Below is a small trained network, with its code and all its weights. Each question gives an input and a class and asks what happens when units are switched off, that is, made to give their printed mean instead of their output.

import numpy as np


def w(rows, s, z=0):
    codes = np.array(rows[::2]) - 128.0
    scale = np.full(codes.shape[1], s)
    scale[-1] = z or s
    return codes * scale


def f(y):
    return y / 2 * (1 + np.tanh(0.7978845608 * (y + 0.044715 * y**3)))


def log_softmax(a):
    a = a - a.max(-1, keepdims=True)
    return a - np.log(np.exp(a).sum(-1, keepdims=True))


def net(x, mask):
    res = np.array(x, float).reshape(1, 7) / 4 @ E
    y = f(res @ A[0][:, :-1].T + A[0][:, -1])
    res = res + np.where(mask, y, B[0][:, -1]) @ B[0][:, :-1]
    return log_softmax(res[-1] @ U[:, :-1].T + U[:, -1])


A, B = {}, {}
E = w([
[114,104,47,106,101,56,6,53,32,131,206],'x0',
[155,95,226,215,91,209,82,70,230,162,105],'x1',
[158,209,112,72,76,124,218,73,132,230,29],'x2',
[221,26,215,42,103,139,228,79,159,137,97],'x3',
[236,206,91,221,239,232,124,180,87,169,152],'x4',
[75,170,181,200,128,95,254,46,198,58,240],'x5',
[90,215,192,152,50,193,184,69,113,142,128],'x6',
],0.0065)
A[0] = w([
[81,52,185,76,71,118,126,98,130,80,163,126],'N1',
[196,138,159,142,132,167,158,161,161,81,87,172],'N2',
[109,97,43,140,154,125,36,197,71,138,148,198],'N3',
[71,174,135,114,91,140,146,147,138,113,92,84],'N4',
[103,203,128,150,145,84,151,104,88,134,141,168],'N5',
[98,88,94,143,72,133,130,78,118,62,207,237],'N6',
[145,89,182,108,117,140,131,127,177,146,150,195],'N7',
[108,116,89,153,115,128,106,139,101,76,211,239],'N8',
[77,116,106,70,94,152,140,152,93,176,45,234],'N9',
[87,165,175,136,98,139,182,140,139,68,145,158],'N10',
[149,165,68,203,138,114,133,117,128,109,209,225],'N11',
[101,48,206,93,78,85,77,68,144,74,172,152],'N12',
[136,178,160,190,144,219,115,121,141,154,159,194],'N13',
[138,132,115,53,56,89,142,145,108,158,87,253],'N14',
[252,117,68,60,177,145,67,153,1,201,82,221],'N15',
[129,53,135,81,132,85,178,139,208,99,50,119],'N16',
[189,71,98,70,140,170,129,162,64,181,80,142],'N17',
[94,124,95,148,182,83,209,98,136,53,189,131],'N18',
[96,102,62,136,179,111,62,196,60,75,128,141],'N19',
[196,61,188,192,178,206,115,139,218,160,134,175],'N20',
[95,170,47,215,111,126,72,58,71,203,195,229],'N21',
],0.0081,0.0026)
B[0] = w([
[174,208,110,157,104,36,139,67,106,78,124,193],'N1',
[132,77,137,158,141,184,131,108,195,170,89,180],'N2',
[29,91,140,188,219,101,199,144,73,107,59,216],'N3',
[147,115,95,130,161,98,99,124,100,179,149,149],'N4',
[131,142,82,120,120,103,116,130,124,100,171,160],'N5',
[144,202,142,116,126,102,153,131,77,80,134,180],'N6',
[87,141,134,197,105,127,153,122,165,126,61,171],'N7',
[97,153,113,152,140,89,137,143,83,129,150,175],'N8',
[159,76,76,105,144,122,64,117,134,197,108,190],'N9',
[69,79,79,119,161,114,106,127,107,130,140,179],'N10',
[54,142,122,112,136,115,98,79,124,95,193,177],'N11',
[187,229,167,159,67,94,193,82,118,51,73,205],'N12',
[133,108,138,154,108,126,118,58,179,151,80,189],'N13',
[106,103,81,105,111,76,75,94,153,198,135,193],'N14',
[191,79,83,51,190,138,83,171,88,254,120,246],'N15',
[130,110,111,125,78,116,87,56,159,148,123,195],'N16',
[170,128,112,97,159,124,118,154,105,192,112,198],'N17',
[50,120,126,61,175,104,113,179,119,119,185,177],'N18',
[105,152,134,173,226,123,193,160,106,125,106,205],'N19',
[133,130,218,188,147,170,226,147,150,100,39,215],'N20',
[103,150,71,150,62,63,125,39,138,103,85,200],'N21',
],0.0084,0.014)
U = w([
[109,153,117,134,169,86,153,139,49,90,158,171],'0',
[87,101,150,76,155,152,121,191,139,87,246,2],'1',
[239,115,170,124,153,186,141,189,135,159,101,64],'2',
[151,175,151,151,2,113,141,65,176,67,131,145],'3',
[180,88,72,72,92,115,64,106,122,198,158,178],'4',
[101,54,168,164,138,161,147,118,192,149,94,135],'5',
],0.0096,0.0035)

Each question gives the input, the list of numbers given to net, and the class t.
The units are the neurons (one row each of A and B). Each row of codes is followed by its name. A weight is (code - 128) times the scale printed after its matrix; where a second scale follows, it is the last column's (A, B and U).
mask holds one flag per neuron, in row order. A switched-off neuron (its flag False) gives its mean, the last column of its row in B, instead of its output. The means were averaged over made-up inputs and are rounded, as every weight is.
A unit's drop is (log p(t) with every unit on - log p(t) with that unit switched off) / (log p(t) with every unit on - log p(t) with every unit switched off).
The circuit of an input: a set's keep is (log p(t) with only the set's units on - log p(t) with every unit switched off) / (log p(t) with every unit on - log p(t) with every unit switched off). Starting from the 12 units with the biggest drops (on a tie, the unit counted first), units are removed one at a time, each time the one whose removal leaves the highest keep (on an exact tie, the one counted first), for as long as the keep stays at least 0.8.
units of the circuit, in order: the units of the circuit, biggest drop first
k most important neurons: the k neurons with the biggest drops, biggest first
drop when u is switched off: that unit's drop, to one decimal
input [7,5,-8,1,-8,0,-3], class 3: units of the circuit, in order	N12
input [-7,5,8,0,-8,1,4], class 4: units of the circuit, in order	N9, N4
input [4,0,-1,0,6,-2,6], class 4: units of the circuit, in order	N15, N20
input [0,-8,-1,2,4,-8,-7], class 2: units of the circuit, in order	N19, N15, N21
input [6,3,-4,-1,-3,-8,-2], class 0: 2 most important neurons	N3, N19
input [-6,8,2,4,-3,5,8], class 3: 4 most important neurons	N15, N1, N3, N12
input [2,7,-1,-5,5,2,-8], class 5: 2 most important neurons	N20, N13
input [-5,-5,5,7,7,5,-1], class 5: 2 most important neurons	N15, N2
input [7,1,-6,-1,8,-8,-3], class 0: 2 most important neurons	N3, N19
input [2,5,-6,8,-5,-7,-8], class 2: 2 most important neurons	N15, N17
input [0,-6,3,-1,5,-8,1], class 4: 2 most important neurons	N15, N20
input [7,5,2,8,-3,-3,5], class 3: drop when N12 is switched off	0.3
input [-3,-5,-5,2,7,8,8], class 1: drop when N18 is switched off	0.2
input [3,6,-1,-8,8,-6,5], class 5: units of the circuit, in order	N13
